Below are the code and all the weights of a small trained network. Each question names an input and a class and asks about switching units off, where a switched-off unit gives its printed mean instead of its output.

import numpy as np


def w(rows, s, z=0):
    codes = np.array(rows[::2]) - 128.0
    scale = np.full(codes.shape[1], s)
    scale[-1] = z or s
    return codes * scale


def f(y):
    return np.maximum(y, 0)


def log_softmax(a):
    a = a - a.max(-1, keepdims=True)
    return a - np.log(np.exp(a).sum(-1, keepdims=True))


def net(x, mask):
    res = np.array(x, float).reshape(1, 6) / 4 @ E
    y = f(res @ A[0][:, :-1].T + A[0][:, -1])
    res = res + np.where(mask, y, B[0][:, -1]) @ B[0][:, :-1]
    return log_softmax(res[-1] @ U[:, :-1].T + U[:, -1])


A, B = {}, {}
E = w([
[244,66,153,97,200,176,202,65,126],'x0',
[161,216,147,156,167,150,76,54,158],'x1',
[187,132,196,115,22,153,33,161,212],'x2',
[69,113,213,71,175,210,98,151,211],'x3',
[129,110,155,127,145,64,105,71,131],'x4',
[137,119,40,107,128,254,41,118,114],'x5',
],0.0096)
A[0] = w([
[202,101,111,146,127,233,101,54,128,182],'neuron 0',
[100,218,174,248,17,67,122,121,137,204],'neuron 1',
[84,92,135,97,100,177,117,207,152,187],'neuron 2',
[92,210,136,141,82,154,55,130,141,230],'neuron 3',
[79,159,86,99,170,152,67,98,114,104],'neuron 4',
[86,105,140,214,87,40,174,157,103,202],'neuron 5',
[134,68,135,116,193,190,202,164,101,184],'neuron 6',
[116,140,119,124,117,77,191,125,92,91],'neuron 7',
[254,132,79,170,161,137,138,104,98,235],'neuron 8',
[137,57,154,122,127,180,85,178,200,177],'neuron 9',
[84,187,110,112,186,116,87,118,89,253],'neuron 10',
[111,137,128,125,124,44,154,132,119,160],'neuron 11',
[122,125,124,90,207,205,165,68,52,194],'neuron 12',
[126,97,228,100,183,135,103,96,221,222],'neuron 13',
[117,97,103,191,171,74,163,114,73,174],'neuron 14',
],0.0094,0.0034)
B[0] = w([
[221,168,161,149,81,203,124,63,160,247],'neuron 0',
[87,157,123,86,111,67,11,220,142,247],'neuron 1',
[114,112,125,65,73,178,189,168,132,213],'neuron 2',
[94,159,133,164,91,163,58,204,200,232],'neuron 3',
[121,142,124,203,146,254,185,191,162,187],'neuron 4',
[120,69,42,109,118,33,103,117,108,225],'neuron 5',
[152,181,91,90,133,95,206,80,122,213],'neuron 6',
[119,78,121,153,165,69,154,163,97,182],'neuron 7',
[207,112,106,136,92,105,49,70,111,235],'neuron 8',
[84,58,141,70,18,174,205,105,133,228],'neuron 9',
[124,95,54,215,188,117,164,126,216,191],'neuron 10',
[98,77,90,122,128,78,92,94,160,189],'neuron 11',
[174,197,119,173,180,140,205,90,116,229],'neuron 12',
[57,93,205,106,140,138,116,69,152,240],'neuron 13',
[152,124,41,176,143,74,159,135,71,209],'neuron 14',
],0.0081,0.013)
U = w([
[129,186,115,141,221,112,219,63,100,95],'0',
[119,169,164,169,83,165,103,152,120,17],'1',
[93,185,128,91,107,93,11,227,163,162],'2',
[100,133,119,201,154,237,127,176,202,39],'3',
[105,68,150,17,42,195,193,165,138,95],'4',
[3,101,255,159,137,103,109,51,220,252],'5',
[218,148,138,134,91,184,81,21,141,221],'6',
[112,51,73,146,144,29,132,121,79,184],'7',
],0.008,0.0017)

Each question gives the input, the list of numbers given to net, and the class t.
The units are the neurons (one row each of A and B). Each row of codes is followed by its name. A weight is (code - 128) times the scale printed after its matrix; where a second scale follows, it is the last column's (A, B and U).
mask holds one flag per neuron, in row order. A switched-off neuron (its flag False) gives its mean, the last column of its row in B, instead of its output. The means were averaged over made-up inputs and are rounded, as every weight is.
A unit's drop is (log p(t) with every unit on - log p(t) with that unit switched off) / (log p(t) with every unit on - log p(t) with every unit switched off).
The circuit of an input: a set's keep is (log p(t) with only the set's units on - log p(t) with every unit switched off) / (log p(t) with every unit on - log p(t) with every unit switched off). Starting from the 12 units with the biggest drops (on a tie, the unit counted first), units are removed one at a time, each time the one whose removal leaves the highest keep (on an exact tie, the one counted first), for as long as the keep stays at least 0.8.
units of the circuit, in order: the units of the circuit, biggest drop first
most important unit: the unit with the biggest drop
top k neurons: the k neurons with the biggest drops, biggest first
drop of u: that unit's drop, to one decimal
input [4,1,4,7,-5,6], class 4: units of the circuit, in order	neuron 9
input [0,-7,-5,3,-1,0], class 0: units of the circuit, in order	neuron 6; neuron 1
input [7,4,-6,5,-4,5], class 0: top 2 neurons	neuron 12; neuron 6
input [5,0,-1,2,-7,-1], class 0: top 3 neurons	neuron 6; neuron 12; neuron 3
input [1,-2,-7,0,-6,-2], class 0: top 2 neurons	neuron 12; neuron 6
input [-3,-6,-8,7,4,-1], class 0: top 2 neurons	neuron 1; neuron 6
input [-2,6,-4,-3,2,2], class 3: units of the circuit, in order	neuron 4; neuron 10
input [0,-7,-1,4,4,-4], class 7: top 2 neurons	neuron 5; neuron 0
input [-5,3,2,4,-6,3], class 3: top 2 neurons	neuron 3; neuron 4
input [-7,6,-8,2,0,-2], class 3: top 3 neurons	neuron 4; neuron 10; neuron 8
input [7,-7,3,0,4,4], class 6: top 2 neurons	neuron 0; neuron 8
input [-2,8,-4,-5,-5,4], class 3: top 2 neurons	neuron 4; neuron 10
input [0,-6,4,2,1,-8], class 7: top 3 neurons	neuron 5; neuron 3; neuron 0
input [1,7,-4,8,2,5], class 3: most important unit	neuron 4
input [-4,7,7,3,7,-6], class 2: top 2 neurons	neuron 1; neuron 3
input [0,2,2,4,-6,6], class 4: top 2 neurons	neuron 9; neuron 2
input [4,0,8,-5,2,-5], class 2: drop of neuron 1	0.5
input [8,-3,3,-4,-8,-4], class 6: drop of neuron 12	0.0
input [-3,6,2,-8,4,4], class 2: drop of neuron 1	0.4
input [8,-5,3,-7,-7,0], class 6: units of the circuit, in order	neuron 8
